Here is a tiny trained network, its code and every weight. The questions are about switching its units off for an input and a class, where a switched-off unit gives its printed mean instead of its output.

import numpy as np


def w(rows, s, z=0):
    codes = np.array(rows[::2]) - 128.0
    scale = np.full(codes.shape[1], s)
    scale[-1] = z or s
    return codes * scale


def f(y):
    return y / 2 * (1 + np.tanh(0.7978845608 * (y + 0.044715 * y**3)))


def log_softmax(a):
    a = a - a.max(-1, keepdims=True)
    return a - np.log(np.exp(a).sum(-1, keepdims=True))


def net(x, mask):
    res = np.array(x, float).reshape(1, 8) / 4 @ E
    y = f(res @ A[0][:, :-1].T + A[0][:, -1])
    res = res + np.where(mask, y, B[0][:, -1]) @ B[0][:, :-1]
    return log_softmax(res[-1] @ U[:, :-1].T + U[:, -1])


A, B = {}, {}
E = w([
[129,128,128,128,129,127,128,128,127,128],'x0',
[129,129,128,128,129,128,129,128,126,128],'x1',
[124,129,133,227,131,133,126,156,125,92],'x2',
[122,138,129,128,134,108,2,123,128,130],'x3',
[127,127,130,128,126,129,128,128,123,128],'x4',
[128,127,128,128,128,128,128,128,130,128],'x5',
[129,128,127,128,128,128,128,128,131,128],'x6',
[134,127,125,109,134,144,125,223,131,163],'x7',
],0.015)
A[0] = w([
[134,132,122,133,135,128,134,135,128,127,105],'N1',
[131,132,125,112,129,131,32,203,141,148,47],'N2',
[138,122,119,71,132,122,128,112,130,139,254],'N3',
[126,135,135,144,133,117,47,54,130,116,122],'N4',
[119,126,130,113,126,136,169,194,128,136,122],'N5',
[118,122,120,114,108,138,108,100,142,119,137],'N6',
[141,120,134,141,125,132,164,68,115,119,183],'N7',
[123,132,130,168,129,118,117,115,111,128,107],'N8',
[126,131,135,126,125,129,133,133,123,132,134],'N9',
[120,144,121,142,131,134,188,58,137,112,203],'N10',
[120,131,121,131,138,120,108,114,138,116,159],'N11',
[113,130,145,98,126,118,132,128,122,129,195],'N12',
[132,131,127,139,134,121,76,79,123,118,127],'N13',
[130,123,129,252,128,128,126,164,129,91,175],'N14',
[132,131,133,115,131,138,174,204,127,150,131],'N15',
[128,136,123,141,142,117,152,155,138,131,104],'N16',
[131,144,132,120,142,126,95,169,109,149,79],'N17',
],0.024,0.008)
B[0] = w([
[133,128,132,137,131,126,127,134,126,138,129],'N1',
[88,95,176,106,132,100,175,115,130,99,217],'N2',
[128,143,117,36,137,124,125,94,127,135,203],'N3',
[150,153,114,144,125,141,48,115,131,138,232],'N4',
[145,141,79,128,130,145,131,148,131,150,185],'N5',
[140,108,174,120,112,125,84,156,134,159,160],'N6',
[98,106,153,113,124,116,154,127,122,106,200],'N7',
[103,144,71,157,147,135,142,94,123,76,156],'N8',
[126,124,118,124,127,130,132,133,127,128,131],'N9',
[100,103,165,101,139,105,168,127,130,100,225],'N10',
[122,124,134,139,121,121,101,106,127,128,156],'N11',
[121,129,108,86,131,130,125,120,125,117,160],'N12',
[142,140,122,141,114,135,74,119,125,132,195],'N13',
[135,119,153,253,119,130,136,166,129,122,254],'N14',
[148,143,65,123,133,148,145,155,124,153,198],'N15',
[135,118,148,143,129,113,113,152,131,191,151],'N16',
[120,119,147,124,124,126,173,121,119,102,163],'N17',
],0.038,0.024)
U = w([
[55,79,189,19,162,60,198,67,117,89,253],'0',
[62,42,229,181,132,73,215,157,120,61,134],'1',
[190,204,98,61,119,148,31,59,139,174,120],'2',
[178,186,97,214,105,175,53,121,131,100,19],'3',
[199,224,2,49,169,187,139,118,128,193,107],'4',
[218,172,66,198,130,191,150,215,137,196,72],'5',
],0.0049,0.0026)

Each question gives the input, the list of numbers given to net, and the class t.
The units are the neurons (one row each of A and B). Each row of codes is followed by its name. A weight is (code - 128) times the scale printed after its matrix; where a second scale follows, it is the last column's (A, B and U).
mask holds one flag per neuron, in row order. A switched-off neuron (its flag False) gives its mean, the last column of its row in B, instead of its output. The means were averaged over made-up inputs and are rounded, as every weight is.
A unit's drop is (log p(t) with every unit on - log p(t) with that unit switched off) / (log p(t) with every unit on - log p(t) with every unit switched off).
The circuit of an input: a set's keep is (log p(t) with only the set's units on - log p(t) with every unit switched off) / (log p(t) with every unit on - log p(t) with every unit switched off). Starting from the 12 units with the biggest drops (on a tie, the unit counted first), units are removed one at a time, each time the one whose removal leaves the highest keep (on an exact tie, the one counted first), for as long as the keep stays at least 0.8.
units of the circuit, in order: the units of the circuit, biggest drop first
k most important neurons: the k neurons with the biggest drops, biggest first
drop of u: that unit's drop, to one decimal
input [0,4,7,0,5,3,-5,7], class 5: units of the circuit, in order : [N15]
input [5,1,-1,0,-8,7,8,2], class 4: units of the circuit, in order : [N14; N10]
input [7,7,-5,1,2,-7,6,-1], class 2: 2 most important neurons : [N2; N10]
input [6,-8,-8,1,-4,5,4,-8], class 2: 2 most important neurons : [N4; N2]
input [8,3,-6,0,-2,-8,6,4], class 4: 3 most important neurons : [N10; N7; N15]
input [0,4,0,3,4,-6,0,-8], class 2: 2 most important neurons : [N14; N4]
input [-3,-5,3,0,-3,-6,8,5], class 5: 2 most important neurons : [N10; N15]
input [-5,7,-6,1,-7,3,5,6], class 0: 2 most important neurons : [N2; N4]
input [-7,-1,1,0,2,-1,-2,6], class 5: 3 most important neurons : [N15; N10; N5]
input [-4,0,2,0,8,-4,8,3], class 5: 2 most important neurons : [N10; N7]
input [-2,2,0,8,8,-6,-1,-1], class 2: 2 most important neurons : [N4; N14]
input [-5,0,-5,2,4,-3,-8,6], class 0: drop of N2 : 1.3
input [-8,0,-1,-2,-5,2,0,2], class 4: drop of N14 : 0.5
input [5,-7,5,6,6,6,6,-1], class 3: units of the circuit, in order : [N4]
input [-8,5,4,7,-6,-7,6,-4], class 3: drop of N13 : 0.0
input [3,7,4,-3,-8,0,-4,1], class 5: drop of N2 : 0.6
